Below are the code and all the weights of a small trained network. Each question names an input and a class and asks about switching units off, where a switched-off unit gives its printed mean instead of its output.

import numpy as np


def w(rows, s, z=0):
    codes = np.array(rows[::2]) - 128.0
    scale = np.full(codes.shape[1], s)
    scale[-1] = z or s
    return codes * scale


def norm(h):
    return h / np.sqrt((h * h).mean(-1, keepdims=True) + 1e-5)


def f(y):
    return np.maximum(y, 0)


def log_softmax(a):
    a = a - a.max(-1, keepdims=True)
    return a - np.log(np.exp(a).sum(-1, keepdims=True))


def net(x, mask):
    res = np.array(x, float).reshape(1, 8) / 4 @ E
    u = 0
    for l in range(4):
        y = f(norm(res) @ A[l][:, :-1].T + A[l][:, -1])
        res = res + np.where(mask[u : u + 4], y, B[l][:, -1]) @ B[l][:, :-1]
        u += 4
    return log_softmax(norm(res)[-1] @ U[:, :-1].T + U[:, -1])


A, B = {}, {}
E = w([
[114,142,141,147,128,116,150],'x0',
[135,130,119,127,124,127,147],'x1',
[120,114,132,137,126,117,125],'x2',
[123,165,95,175,7,150,70],'x3',
[137,134,126,121,130,139,121],'x4',
[206,147,82,221,122,91,127],'x5',
[128,142,127,132,125,130,141],'x6',
[35,107,32,110,148,130,127],'x7',
],0.012)
A[0] = w([
[114,163,43,143,165,80,106,39],'L0N0',
[76,142,158,130,174,51,109,97],'L0N1',
[116,159,87,124,254,99,110,63],'L0N2',
[211,125,155,183,170,120,137,4],'L0N3',
],0.009,0.0039)
B[0] = w([
[132,67,97,122,35,169,126,223],'L0N0',
[154,81,90,78,111,136,130,189],'L0N1',
[145,92,151,204,146,123,147,254],'L0N2',
[118,140,83,26,184,51,2,233],'L0N3',
],0.0098,0.0038)
A[1] = w([
[201,96,81,205,114,123,131,182],'L1N0',
[208,212,149,209,156,111,115,2],'L1N1',
[108,106,2,148,231,169,136,126],'L1N2',
[193,147,156,180,13,187,96,175],'L1N3',
],0.0075,0.0028)
B[1] = w([
[167,93,140,186,158,155,131,224],'L1N0',
[145,86,110,143,170,193,60,177],'L1N1',
[19,144,251,210,129,105,175,219],'L1N2',
[86,105,186,153,19,71,83,254],'L1N3',
],0.012,0.0066)
A[2] = w([
[96,140,254,70,135,171,134,168],'L2N0',
[86,189,78,148,63,117,118,122],'L2N1',
[31,160,100,109,60,118,104,255],'L2N2',
[172,120,119,171,18,127,88,220],'L2N3',
],0.01,0.0021)
B[2] = w([
[133,153,117,107,2,68,166,215],'L2N0',
[136,188,72,90,157,173,104,175],'L2N1',
[118,237,123,51,209,104,42,214],'L2N2',
[46,87,177,91,127,89,196,254],'L2N3',
],0.011,0.01)
A[3] = w([
[196,115,186,76,37,100,107,131],'L3N0',
[180,156,119,6,137,134,202,103],'L3N1',
[239,152,166,215,200,57,117,254],'L3N2',
[95,129,128,221,130,154,77,149],'L3N3',
],0.011,0.005)
B[3] = w([
[168,43,84,255,216,140,184,254],'L3N0',
[182,54,186,216,124,185,151,180],'L3N1',
[151,217,45,90,161,210,47,237],'L3N2',
[169,54,178,166,59,153,247,193],'L3N3',
],0.0091,0.0087)
U = w([
[187,57,144,250,97,157,164,112],'0',
[36,107,158,109,15,80,171,52],'1',
[133,169,41,50,149,154,28,249],'2',
],0.012,0.0016)

Each question gives the input, the list of numbers given to net, and the class t.
The units are the neurons (one row each of A and B). Each row of codes is followed by its name. A weight is (code - 128) times the scale printed after its matrix; where a second scale follows, it is the last column's (A, B and U).
mask holds one flag per neuron, layer by layer. A switched-off neuron (its flag False) gives its mean, the last column of its row in B, instead of its output. The means were averaged over made-up inputs and are rounded, as every weight is.
A unit's drop is (log p(t) with every unit on - log p(t) with that unit switched off) / (log p(t) with every unit on - log p(t) with every unit switched off).
The circuit of an input: a set's keep is (log p(t) with only the set's units on - log p(t) with every unit switched off) / (log p(t) with every unit on - log p(t) with every unit switched off). Starting from the 12 units with the biggest drops (on a tie, the unit counted first), units are removed one at a time, each time the one whose removal leaves the highest keep (on an exact tie, the one counted first), for as long as the keep stays at least 0.8.
units of the circuit, in order: the units of the circuit, biggest drop first
k most important neurons: the k neurons with the biggest drops, biggest first
k most important neurons of layer l: the k neurons of layer l with the biggest drops, biggest first
drop when u is switched off: that unit's drop, to one decimal
input [-5,-7,-7,-8,6,-2,-7,5], class 1: units of the circuit, in order : L1N2
input [-2,6,-1,-1,-6,-8,8,-8], class 0: 2 most important neurons : L3N0, L2N3
input [1,2,0,2,-1,7,-7,2], class 1: 2 most important neurons : L2N3, L0N0
input [5,6,-5,-1,-6,-8,0,-5], class 0: 3 most important neurons : L3N0, L2N3, L3N1
input [3,-2,7,-6,-7,-8,-5,0], class 0: 4 most important neurons : L3N1, L2N3, L1N3, L1N2
input [8,-6,7,3,-6,8,7,4], class 1: 2 most important neurons : L2N3, L0N0
input [4,3,4,-2,-7,2,-6,-8], class 2: 2 most important neurons : L0N3, L3N2
input [3,2,6,4,3,3,5,1], class 1: 2 most important neurons : L2N3, L0N2
input [7,2,-1,8,4,8,4,7], class 1: units of the circuit, in order : L2N3, L3N0
input [6,8,5,-8,3,1,-2,-7], class 2: 2 most important neurons of layer 3 : L3N2, L3N3
input [-7,5,7,-8,8,1,-3,-8], class 2: 2 most important neurons : L3N2, L2N3
input [-8,1,-1,-8,-2,3,-4,8], class 0: 2 most important neurons of layer 0 : L0N2, L0N3
input [-8,-7,2,-5,7,1,8,6], class 0: 2 most important neurons of layer 2 : L2N3, L2N2
input [1,-5,-3,-6,7,-4,-1,0], class 0: most important neuron of layer 2 : L2N3
input [-1,-5,7,3,-4,7,3,2], class 1: 2 most important neurons : L2N3, L3N0
input [-5,-8,5,-3,8,1,-7,8], class 0: 4 most important neurons : L0N2, L2N3, L1N3, L0N3
input [-3,8,-7,3,5,-7,2,1], class 2: 2 most important neurons of layer 2 : L2N2, L2N3
input [3,-1,4,3,-2,8,-7,6], class 1: 2 most important neurons of layer 1 : L1N3, L1N1
input [8,8,-3,-2,-5,6,0,-3], class 2: drop when L3N2 is switched off : 0.1
input [2,4,7,6,5,-8,0,8], class 2: units of the circuit, in order : L2N2
input [-8,-6,-5,-8,-4,2,5,8], class 0: drop when L1N2 is switched off : -0.4
input [3,8,-3,-3,2,-4,1,-4], class 0: drop when L1N3 is switched off : 0.1
input [-4,-8,-5,7,3,-7,6,4], class 2: drop when L2N2 is switched off : 0.3
